Below is a small trained network, with its code and all its weights. Each question gives an input and a target symbol and asks what happens when units are switched off, that is, made to give their printed mean instead of their output.

import numpy as np


def w(rows, s, z=0):
    codes = np.array(rows[::2]) - 128.0
    scale = np.full(codes.shape[1], s)
    scale[-1] = z or s
    return codes * scale


def f(y):
    return np.maximum(y, 0)


def softmax(a):
    e = np.exp(a - a.max(-1, keepdims=True))
    return e / e.sum(-1, keepdims=True)


def log_softmax(a):
    a = a - a.max(-1, keepdims=True)
    return a - np.log(np.exp(a).sum(-1, keepdims=True))


def net(x, mask):
    ids = ['αβγεζηπστ'.index(c) for c in x.split()]
    T = len(ids)
    res = E[ids] + P[:T]
    q, k, v = (res @ M[0].T for M in (Q, K, V))
    z = softmax(np.where(np.tri(T) > 0, q @ k.T / 2**0.5, -1e9)) @ v
    res = res + np.where(mask[0], z, O[0][:, -1]) @ O[0][:, :-1]
    y = f(res @ A[0][:, :-1].T + A[0][:, -1])
    res = res + np.where(mask[1:25], y, B[0][:, -1]) @ B[0][:, :-1]
    return log_softmax(res[-1] @ U[:, :-1].T + U[:, -1])


Q, K, V, O, A, B = {}, {}, {}, {}, {}, {}
E = w([
[40,153,120],'α',
[137,168,159],'β',
[149,163,169],'γ',
[124,169,167],'ε',
[187,153,172],'ζ',
[43,176,139],'η',
[103,63,63],'π',
[245,251,196],'σ',
[137,21,162],'τ',
],0.016)
P = w([
[83,148,128],'0',
[18,92,115],'1',
[52,125,198],'2',
[117,123,218],'3',
[31,1,88],'4',
[77,90,129],'5',
[128,207,223],'6',
],0.0061)
Q[0] = w([
[255,138,64],'head 1',
[159,201,222],'head 1',
],0.0052)
K[0] = w([
[1,243,108],'head 1',
[90,44,8],'head 1',
],0.0067)
V[0] = w([
[168,30,242],'head 1',
[99,1,58],'head 1',
],0.013)
O[0] = w([
[254,37,220,251],'head 1',
[110,12,63,146],'head 1',
],0.0065,0.0028)
A[0] = w([
[77,123,174,97],'neuron 1',
[97,131,93,142],'neuron 2',
[93,119,129,133],'neuron 3',
[94,125,97,222],'neuron 4',
[186,75,194,124],'neuron 5',
[67,170,152,87],'neuron 6',
[131,91,153,193],'neuron 7',
[187,116,111,146],'neuron 8',
[122,83,116,253],'neuron 9',
[126,109,98,64],'neuron 10',
[112,189,107,93],'neuron 11',
[166,136,106,134],'neuron 12',
[138,170,183,70],'neuron 13',
[144,109,69,163],'neuron 14',
[49,128,158,125],'neuron 15',
[122,89,146,43],'neuron 16',
[106,160,76,64],'neuron 17',
[104,74,127,155],'neuron 18',
[91,139,127,162],'neuron 19',
[68,93,119,31],'neuron 20',
[7,145,174,123],'neuron 21',
[181,75,169,190],'neuron 22',
[173,172,131,240],'neuron 23',
[111,144,99,66],'neuron 24',
],0.016,0.0047)
B[0] = w([
[146,106,128,182],'neuron 1',
[139,149,163,162],'neuron 2',
[110,122,131,161],'neuron 3',
[87,121,147,179],'neuron 4',
[140,164,112,250],'neuron 5',
[139,66,146,214],'neuron 6',
[81,116,97,201],'neuron 7',
[91,170,107,161],'neuron 8',
[45,151,112,210],'neuron 9',
[217,128,174,141],'neuron 10',
[120,88,170,189],'neuron 11',
[121,32,109,136],'neuron 12',
[141,158,108,198],'neuron 13',
[103,172,196,152],'neuron 14',
[150,132,154,206],'neuron 15',
[254,100,144,168],'neuron 16',
[175,95,143,157],'neuron 17',
[126,168,107,204],'neuron 18',
[152,162,124,174],'neuron 19',
[138,120,101,172],'neuron 20',
[145,157,123,254],'neuron 21',
[106,102,90,244],'neuron 22',
[133,84,108,193],'neuron 23',
[129,115,135,144],'neuron 24',
],0.0086,0.012)
U = w([
[152,141,158,46],'α',
[150,70,194,3],'β',
[159,200,120,93],'γ',
[149,142,161,49],'ε',
[63,249,107,162],'ζ',
[166,153,148,140],'η',
[137,75,135,216],'π',
[149,94,215,248],'σ',
[153,155,132,72],'τ',
],0.011,0.004)

Each question gives the input, a string of symbols that net reads in full, and the target symbol t.
The units are the heads (2 rows each of Q, K, V and O) and the neurons (one row each of A and B). Each row of codes is followed by its name. A weight is (code - 128) times the scale printed after its matrix; where a second scale follows, it is the last column's (O, A, B and U).
mask holds one flag per unit, heads first, then neurons. A switched-off unit (its flag False) gives its mean, the last column of its rows in O or B, instead of its output. The means were averaged over made-up inputs and are rounded, as every weight is.
A unit's drop is (log p(t) with every unit on - log p(t) with that unit switched off) / (log p(t) with every unit on - log p(t) with every unit switched off).
The circuit of an input: a set's keep is (log p(t) with only the set's units on - log p(t) with every unit switched off) / (log p(t) with every unit on - log p(t) with every unit switched off). Starting from the 12 units with the biggest drops (on a tie, the unit counted first), units are removed one at a time, each time the one whose removal leaves the highest keep (on an exact tie, the one counted first), for as long as the keep stays at least 0.8.
circuit, biggest first: the units of the circuit, biggest drop first
most important unit: the unit with the biggest drop
top k neurons: the k neurons with the biggest drops, biggest first
drop when u is switched off: that unit's drop, to one decimal
input π η π ζ, target ζ: top 3 neurons => neuron 6; neuron 16; neuron 11
input ε τ η, target π: circuit, biggest first => head 1; neuron 22
input π ζ η π β, target ζ: top neuron => neuron 6
input α β τ τ τ ε γ, target π: top 2 neurons => neuron 22; neuron 21
input π β γ, target ζ: top 4 neurons => neuron 16; neuron 6; neuron 11; neuron 23
input τ η η τ τ η τ, target π: top 4 neurons => neuron 22; neuron 16; neuron 7; neuron 21
input π β ζ π, target ζ: circuit, biggest first => neuron 6; neuron 11; neuron 9
input β σ ε α, target σ: circuit, biggest first => neuron 6; head 1; neuron 11; neuron 5
input τ γ τ β, target π: top 3 neurons => neuron 22; neuron 21; neuron 7
input τ τ η α, target π: top 2 neurons => neuron 22; neuron 16
input τ τ σ σ, target π: top 2 neurons => neuron 22; neuron 12
input α η ζ η, target σ: top 2 neurons => neuron 6; neuron 5
input π τ γ τ π α, target π: drop when neuron 13 is switched off => 0.1
input π α π, target ζ: most important unit => neuron 9
input τ τ ζ, target π: drop when neuron 21 is switched off => 0.1
input τ π τ ζ, target π: drop when neuron 11 is switched off => -0.1
